Here is a tiny trained network, its code and every weight. The questions are about switching its units off for an input and a target symbol, where a switched-off unit gives its printed mean instead of its output.

import numpy as np


def w(rows, s, z=0):
    codes = np.array(rows[::2]) - 128.0
    scale = np.full(codes.shape[1], s)
    scale[-1] = z or s
    return codes * scale


def norm(h):
    return h / np.sqrt((h * h).mean(-1, keepdims=True) + 1e-5)


def f(y):
    return np.maximum(y, 0)


def softmax(a):
    e = np.exp(a - a.max(-1, keepdims=True))
    return e / e.sum(-1, keepdims=True)


def log_softmax(a):
    a = a - a.max(-1, keepdims=True)
    return a - np.log(np.exp(a).sum(-1, keepdims=True))


def net(x, mask):
    ids = ['αελξπσ'.index(c) for c in x.split()]
    T = len(ids)
    res = E[ids] + P[:T]
    u = 0
    for l in range(2):
        q, k, v = (norm(res) @ M[l].T for M in (Q, K, V))
        z = softmax(np.where(np.tri(T) > 0, q @ k.T / 3**0.5, -1e9)) @ v
        res = res + np.where(mask[u], z, O[l][:, -1]) @ O[l][:, :-1]
        u += 1
        y = f(norm(res) @ A[l][:, :-1].T + A[l][:, -1])
        res = res + np.where(mask[u : u + 16], y, B[l][:, -1]) @ B[l][:, :-1]
        u += 16
    return log_softmax(norm(res)[-1] @ U[:, :-1].T + U[:, -1])


Q, K, V, O, A, B = {}, {}, {}, {}, {}, {}
E = w([
[137,115,143,60,88,81,115,24],'α',
[99,103,84,173,141,125,109,156],'ε',
[134,2,140,161,129,94,90,135],'λ',
[127,126,166,129,157,90,187,180],'ξ',
[78,116,64,178,138,118,135,131],'π',
[132,160,123,109,104,81,113,205],'σ',
],0.019)
P = w([
[130,154,159,254,55,191,216,145],'0',
[151,126,147,216,68,138,178,141],'1',
[161,115,125,192,86,94,167,126],'2',
[161,102,111,156,108,82,163,119],'3',
[155,91,99,127,123,69,147,113],'4',
[146,86,90,104,138,66,132,102],'5',
[126,74,94,82,152,72,117,93],'6',
[108,66,97,62,164,79,92,83],'7',
[75,58,107,49,165,93,63,70],'8',
[41,67,128,35,178,105,41,52],'9',
[9,84,162,12,193,113,52,35],'10',
],0.009)
Q[0] = w([
[7,70,101,150,128,52,97,138],'0.h1',
[150,157,202,149,191,220,64,163],'0.h1',
[191,160,95,141,68,196,95,51],'0.h1',
],0.011)
K[0] = w([
[135,132,195,36,124,135,81,63],'0.h1',
[183,122,100,178,78,251,149,120],'0.h1',
[40,104,43,150,189,126,104,184],'0.h1',
],0.011)
V[0] = w([
[105,164,30,102,167,207,131,3],'0.h1',
[248,52,100,171,201,203,169,167],'0.h1',
[128,104,195,121,237,130,231,87],'0.h1',
],0.0053)
O[0] = w([
[221,83,150,169,165,4,138,141,2],'0.h1',
[187,131,108,9,19,226,231,98,109],'0.h1',
[3,78,213,189,184,38,160,194,160],'0.h1',
],0.0065,0.0048)
A[0] = w([
[171,122,186,158,125,119,170,149,129],'0.n1',
[188,119,145,146,139,119,149,89,104],'0.n2',
[97,111,132,100,80,90,87,80,124],'0.n3',
[99,125,137,172,41,90,137,121,249],'0.n4',
[75,102,175,85,159,152,171,178,133],'0.n5',
[126,240,103,128,145,147,72,197,116],'0.n6',
[161,86,188,177,125,119,122,104,122],'0.n7',
[93,155,171,114,64,153,151,112,170],'0.n8',
[133,106,97,151,149,204,105,168,153],'0.n9',
[111,228,41,79,118,129,124,146,2],'0.n10',
[128,75,151,132,56,74,136,130,81],'0.n11',
[61,236,118,98,140,108,148,129,127],'0.n12',
[255,154,100,147,105,164,106,165,75],'0.n13',
[88,149,157,157,133,151,171,94,41],'0.n14',
[150,127,175,77,176,98,188,89,165],'0.n15',
[157,217,107,104,165,69,93,135,183],'0.n16',
],0.011,0.0026)
B[0] = w([
[99,137,85,112,102,129,72,199,163],'0.n1',
[117,157,163,134,88,127,117,153,140],'0.n2',
[114,139,166,123,195,153,170,94,238],'0.n3',
[158,150,150,83,167,161,180,148,253],'0.n4',
[126,105,32,95,130,144,71,113,232],'0.n5',
[141,137,236,80,121,151,121,109,163],'0.n6',
[119,186,122,134,83,193,121,167,219],'0.n7',
[130,167,87,115,107,59,132,100,196],'0.n8',
[130,144,146,119,158,139,145,191,188],'0.n9',
[72,164,179,161,137,236,111,129,167],'0.n10',
[156,137,153,118,158,175,145,112,251],'0.n11',
[123,54,153,115,79,151,103,152,191],'0.n12',
[122,96,114,148,84,84,143,254,137],'0.n13',
[116,107,122,59,144,123,118,193,160],'0.n14',
[127,204,118,124,171,115,86,88,181],'0.n15',
[170,132,100,128,153,164,83,69,172],'0.n16',
],0.0089,0.0065)
Q[1] = w([
[38,148,203,80,187,114,104,32],'1.h1',
[187,84,118,137,3,17,178,160],'1.h1',
[5,27,180,93,241,96,29,184],'1.h1',
],0.0068)
K[1] = w([
[4,85,136,71,169,185,91,114],'1.h1',
[170,176,60,107,29,54,228,224],'1.h1',
[57,101,138,101,212,17,3,60],'1.h1',
],0.0067)
V[1] = w([
[67,184,73,161,184,123,160,19],'1.h1',
[78,2,196,192,120,114,160,108],'1.h1',
[161,78,218,34,142,172,141,69],'1.h1',
],0.0077)
O[1] = w([
[163,140,202,178,24,168,172,145,73],'1.h1',
[255,209,86,88,129,125,178,151,153],'1.h1',
[127,90,43,190,64,102,127,228,254],'1.h1',
],0.011,0.0047)
A[1] = w([
[132,123,191,77,118,143,88,117,131],'1.n1',
[127,73,101,194,125,50,142,143,136],'1.n2',
[143,119,60,123,95,114,151,148,99],'1.n3',
[216,71,31,88,47,221,225,150,2],'1.n4',
[53,70,172,144,117,134,143,186,90],'1.n5',
[142,186,71,71,139,178,98,167,95],'1.n6',
[136,175,64,161,65,158,168,177,58],'1.n7',
[85,86,83,120,35,94,160,159,137],'1.n8',
[88,99,153,174,144,180,150,98,126],'1.n9',
[108,95,254,77,133,105,153,115,101],'1.n10',
[45,98,79,153,169,81,98,118,108],'1.n11',
[144,235,72,125,163,103,120,169,87],'1.n12',
[94,106,189,90,53,135,148,107,161],'1.n13',
[106,158,141,141,55,71,129,217,122],'1.n14',
[196,192,239,104,106,156,102,124,90],'1.n15',
[151,206,69,96,139,90,175,102,92],'1.n16',
],0.012,0.0077)
B[1] = w([
[135,161,171,197,117,168,143,145,159],'1.n1',
[96,191,127,113,73,184,151,89,171],'1.n2',
[129,122,188,173,129,137,150,139,177],'1.n3',
[167,163,122,143,51,193,231,24,247],'1.n4',
[202,195,124,124,89,117,117,59,190],'1.n5',
[157,141,160,189,123,91,92,128,205],'1.n6',
[186,133,162,95,143,178,202,104,168],'1.n7',
[153,96,105,125,162,166,153,50,204],'1.n8',
[119,81,141,111,115,87,70,192,157],'1.n9',
[144,69,144,92,154,167,219,121,154],'1.n10',
[117,77,84,109,81,122,167,126,201],'1.n11',
[194,133,108,86,62,59,156,129,148],'1.n12',
[110,132,100,154,149,72,53,193,154],'1.n13',
[43,122,164,158,115,161,70,121,147],'1.n14',
[118,157,4,136,82,181,107,39,149],'1.n15',
[165,117,149,136,132,123,119,218,141],'1.n16',
],0.011)
U = w([
[193,181,106,124,93,47,88,186,198],'α',
[121,152,128,151,186,163,57,85,5],'ε',
[204,169,81,152,49,234,160,57,47],'λ',
[18,44,1,131,65,126,86,125,88],'ξ',
[70,34,242,152,159,151,140,187,202],'π',
[66,176,169,235,41,168,5,180,252],'σ',
],0.0053,0.0022)

Each question gives the input, a string of symbols that net reads in full, and the target symbol t.
The units are the heads (3 rows each of Q, K, V and O) and the neurons (one row each of A and B). Each row of codes is followed by its name. A weight is (code - 128) times the scale printed after its matrix; where a second scale follows, it is the last column's (O, A, B and U).
mask holds one flag per unit, layer by layer, with each layer's heads first. A switched-off unit (its flag False) gives its mean, the last column of its rows in O or B, instead of its output. The means were averaged over made-up inputs and are rounded, as every weight is.
A unit's drop is (log p(t) with every unit on - log p(t) with that unit switched off) / (log p(t) with every unit on - log p(t) with every unit switched off).
The circuit of an input: a set's keep is (log p(t) with only the set's units on - log p(t) with every unit switched off) / (log p(t) with every unit on - log p(t) with every unit switched off). Starting from the 12 units with the biggest drops (on a tie, the unit counted first), units are removed one at a time, each time the one whose removal leaves the highest keep (on an exact tie, the one counted first), for as long as the keep stays at least 0.8.
units of the circuit, in order: the units of the circuit, biggest drop first
k most important neurons: the k neurons with the biggest drops, biggest first
top k neurons in layer l: the k neurons of layer l with the biggest drops, biggest first
input ξ σ α α, target σ: units of the circuit, in order -> [1.h1, 1.n13]
input λ λ α λ σ, target α: units of the circuit, in order -> [0.h1, 1.n4]
input α λ ε ξ λ ξ λ λ ε ξ ξ, target π: units of the circuit, in order -> [0.h1, 1.n4]
input σ σ λ λ ξ λ λ λ λ λ ξ, target ξ: top 2 neurons in layer 0 -> [0.n5, 0.n15]
input ξ α ξ σ, target π: most important neuron -> [0.n1]
input λ ξ α σ σ, target ξ: units of the circuit, in order -> [0.h1, 1.h1, 1.n11]
input π ε λ π ξ π λ α λ ξ, target α: 3 most important neurons -> [1.n12, 1.n4, 0.n12]
input α λ λ σ λ, target ξ: units of the circuit, in order -> [0.n7, 0.n16, 1.h1, 1.n4]
input π α ξ λ σ λ π λ π, target α: units of the circuit, in order -> [1.h1, 0.h1, 1.n4, 1.n12]
input λ ξ π α σ ξ λ π λ σ λ, target ξ: top 3 neurons in layer 0 -> [0.n16, 0.n4, 0.n8]
input λ ξ λ λ α ξ λ ε, target α: units of the circuit, in order -> [0.h1, 1.n4, 1.n12]
input λ λ π ξ λ α π, target σ: units of the circuit, in order -> [1.h1, 0.h1, 1.n4, 1.n9]
input ξ σ λ σ ε π ξ λ ξ ε, target ξ: units of the circuit, in order -> [1.n4, 1.n11]
input π λ π π ε ξ λ α λ ε, target α: units of the circuit, in order -> [1.h1, 0.h1, 1.n4, 1.n12]
input ξ α λ, target σ: units of the circuit, in order -> [0.n7, 0.h1, 1.n4, 1.n14]
input λ α ξ ε ξ ε ξ σ, target π: units of the circuit, in order -> [1.h1, 0.h1, 1.n4, 1.n10]
input λ π λ π λ α, target α: 2 most important neurons -> [1.n4, 1.n16]
input λ σ π α α π π, target σ: top 4 neurons in layer 0 -> [0.n6, 0.n15, 0.n16, 0.n12]
input α λ π π λ ξ α, target ξ: 3 most important neurons -> [0.n15, 1.n15, 1.n13]
input λ α λ λ ε λ λ ξ α, target ξ: top 2 neurons in layer 0 -> [0.n15, 0.n5]
input ξ λ π λ ξ π, target ξ: top neuron in layer 0 -> [0.n5]
input σ π π ε λ λ σ α λ ξ, target α: most important neuron -> [1.n12]
input λ λ π ε π ε, target σ: top 3 neurons in layer 1 -> [1.n9, 1.n4, 1.n13]
input ξ π λ ε ξ σ α λ, target σ: top 2 neurons in layer 0 -> [0.n7, 0.n15]
input ε λ λ α ξ ε, target π: 3 most important neurons -> [0.n15, 0.n5, 1.n4]
